cols: U F Z L Q S K G P B
[ -4.6 -10.2  61.5 -15.2  48.6 -36.7  21.8  56.4  80.0 -19.6]  J_80
[ 62.3  45.4  33.4  -6.3  61.7 -22.4  33.2  59.2  29.2 -50.2]  J_257
[ -5.5  29.2  19.2  -3.4  39.9 -54.0  17.9  38.5 -53.5  35.1]  J_50
[ 13.0  13.6  34.7 -15.4  62.2 -29.2  25.6  37.0  69.6  42.3]  J_461
[ 48.3   9.2  66.8 -15.6  22.3 -43.0  41.3  38.3  -3.4  22.4]  J_580
[ 42.0   3.2  71.1 -15.0  24.9 -35.8  43.8  39.4   3.9  26.3]  J_330
[ 21.5  25.9  48.7   0.7  64.8 -36.4  18.8  60.3 -27.2  -5.1]  J_223
[ 79.2  61.0  32.7 -10.2  64.0 -24.2  29.6  55.6  16.1 -70.8]  J_460
[-11.5  18.3  43.6 -14.8  51.4 -24.2  21.0  55.7  89.1   2.1]  J_974
col: [33.4 19.2 34.7 66.8 71.1]	Z
col: [25.6 41.3]	K
col: [59.2 38.5 37.0 38.3 39.4 60.3 55.6 55.7]	G

cols: V C J D N M R W H
[ 36.9   2.9  16.8 -17.1   4.4   8.3   0.9   8.6  30.5]  J_330
[ 63.0  13.7  25.2 -22.4   5.2  16.1  -1.8  15.0  38.3]  J_223
[ 1.2 -1.6  1.1 -2.4  0.8 -0.2  0.5 -0.6  2.9]  J_653
[ 16.7  -3.0   9.6 -11.8   3.4   3.0   1.9   3.0  20.9]  J_257
[ 22.6  -1.7  12.0 -13.8   3.7   4.8   2.2   5.0  23.9]  J_461
[-48.2 -24.7 -12.1  51.4 -43.3 -25.5  12.0  87.7  12.7]  J_974
[-18.9  -3.7  -7.1  31.4 -24.2  -9.8   2.4  47.2  -2.5]  J_226
[ -5.3   4.2  -3.9  16.1 -10.7  -2.0  -1.2  19.2  -7.8]  J_80
[-32.8 -13.0  -9.6  41.5 -33.9 -17.4   7.0  67.7   4.8]  J_460
[-1.7  4.2 -3.5 12.7 -7.8 -1.7 -1.5 14.0 -8.2]  J_580
col: [5.2 0.8 3.4]	N
then: [-5.3  4.2 -3.9 16.1]	[-10.7]
order: [-13.8   3.7   4.8   2.2   5.0  23.9  22.6  -1.7  12.0]	J_461
order: [-25.5  12.0  87.7  12.7 -48.2 -24.7 -12.1  51.4 -43.3]	J_974
both J_461 J_580: 	[-1.7]

cols: dis nabak Vel Gole rara dabuf kage bibit
[ -2.2  19.4  10.6  -9.7 -29.7 -43.5  -0.8 -29.8] = J_80
[ -2.2  19.4  10.6  -9.7  49.1 -43.5  20.9 -29.8] = J_257
[ 7.2  7.8 13.6  7.8 69.6 20.5 -4.6 -9.2] = J_580
[ 29.3 -29.8 -17.9  12.8 -51.9 -23.9  -8.9 -23.0] = J_460
both J_80 J_460: 	[-29.8]
len: [-2.2 19.4]	2
order: [-9.2 -4.6 20.5 69.6  7.8 13.6  7.8  7.2]	J_580

cols: T Y A E X
[-21.1  12.9 -22.2  -7.6 -19.0] -> J_461
[-1.3  5.2 28.3 27.1 -5.7] -> J_257
[-14.9 -11.1 -23.0  -1.8  12.0] -> J_226
[ -7.5  -8.3 -24.8   0.5  -9.0] -> J_580
[-49.7  41.8  39.5  68.3 -33.5] -> J_330
[-16.7  -2.3 -46.2 -34.0 -16.6] -> J_223
[ -4.7   3.5 -30.7 -20.0 -19.6] -> J_80
[-20.6   9.0 -20.3 -13.1 -15.8] -> J_460
[ -0.2  12.1  17.0 -26.4   0.3] -> J_50
[-65.8  29.0 -41.1  29.8 -53.1] -> J_974
len: [-1.3  5.2 28.3 27.1 -5.7]	5
col: [-21.1  -1.3 -14.9  -7.5 -49.7 -16.7]	T
then: [41.8 39.5 68.3]	[-33.5]

cols: lep gobol lako zimo
[-86.6 -43.9  18.4  51.9] -> J_476
[-35.9 -25.4  -0.3 -14.5] -> J_460
[ 43.9  30.1 -38.5  -4.0] -> J_226
len: [ 43.9  30.1 -38.5]	3
then: [ 30.1 -38.5]	[-4.0]
then: [-43.9  18.4]	[51.9]
len: [-86.6 -43.9]	2

cols: pir zelu rekoz nup Rosop rure lafa todef tiz
[ 12.0  19.1 -35.4 -10.5  34.3 -33.5 -27.4  48.1 -16.6] = J_50
[ 18.7  -5.4 -30.4 -34.1  27.7 -59.0 -65.5  31.9 -22.1] = J_580
[ -1.5 -45.8  26.2 -14.1 -27.9   4.8 -19.0 -47.7   3.3] = J_476
[ -1.5   4.7 -14.1 -27.9 -45.8 -19.0 -47.7  26.2   3.2] = J_80
[  0.2  42.5 -30.8  12.0  34.1   1.6  19.2  54.7  -6.2] = J_460
[ 19.7 -12.0 -27.6 -36.9  23.5 -59.6 -66.7  26.5 -22.1] = J_461
[ 12.6  19.3 -35.6 -13.3  34.7 -35.1 -28.9 -20.2 -10.5] = J_653
[ 15.4  14.9 -35.6 -17.2  33.8 -41.6 -37.1  46.3 -18.9] = J_223
[-19.0 -45.8  26.2   3.2 -14.1 -47.7   4.8 -27.9  -1.5] = J_974
[ 12.6  19.3 -35.6 -13.3  34.7 -35.1 -28.9  48.7 -17.1] = J_330
[-59.6 -66.8  22.7 -21.9 -27.9  -9.7 -34.4 -47.7   3.3] = J_226
len: [ 15.4  14.9 -35.6]	3
order: [-47.7 -45.8 -27.9 -19.0 -14.1  -1.5   3.3   4.8  26.2]	J_476
then: [-19.0 -47.7  26.2]	[3.2]
order: [-47.7 -45.8 -27.9 -19.0 -14.1  -1.5   3.2   4.8  26.2]	J_974
col: [ 19.3  14.9 -45.8  19.3]	zelu

cols: zenop ratin Puv bet ruf peda mil
[-44.7   9.0  21.7  21.3  58.1 -58.1  11.3] : J_50
[-57.7  37.8  31.5  -7.8  66.4   2.0 -39.8] : J_580
[-12.0  51.4  12.8  -4.7  71.4 -26.9  15.1] : J_80
[-39.7  37.0  12.3   0.2  32.9 -53.2  15.8] : J_974
[-28.4  22.7  21.7  11.9  54.8 -37.7  -0.2] : J_653
col: [66.4 71.4 32.9]	ruf
len: [-39.7  37.0  12.3]	3
col: [15.1 15.8]	mil

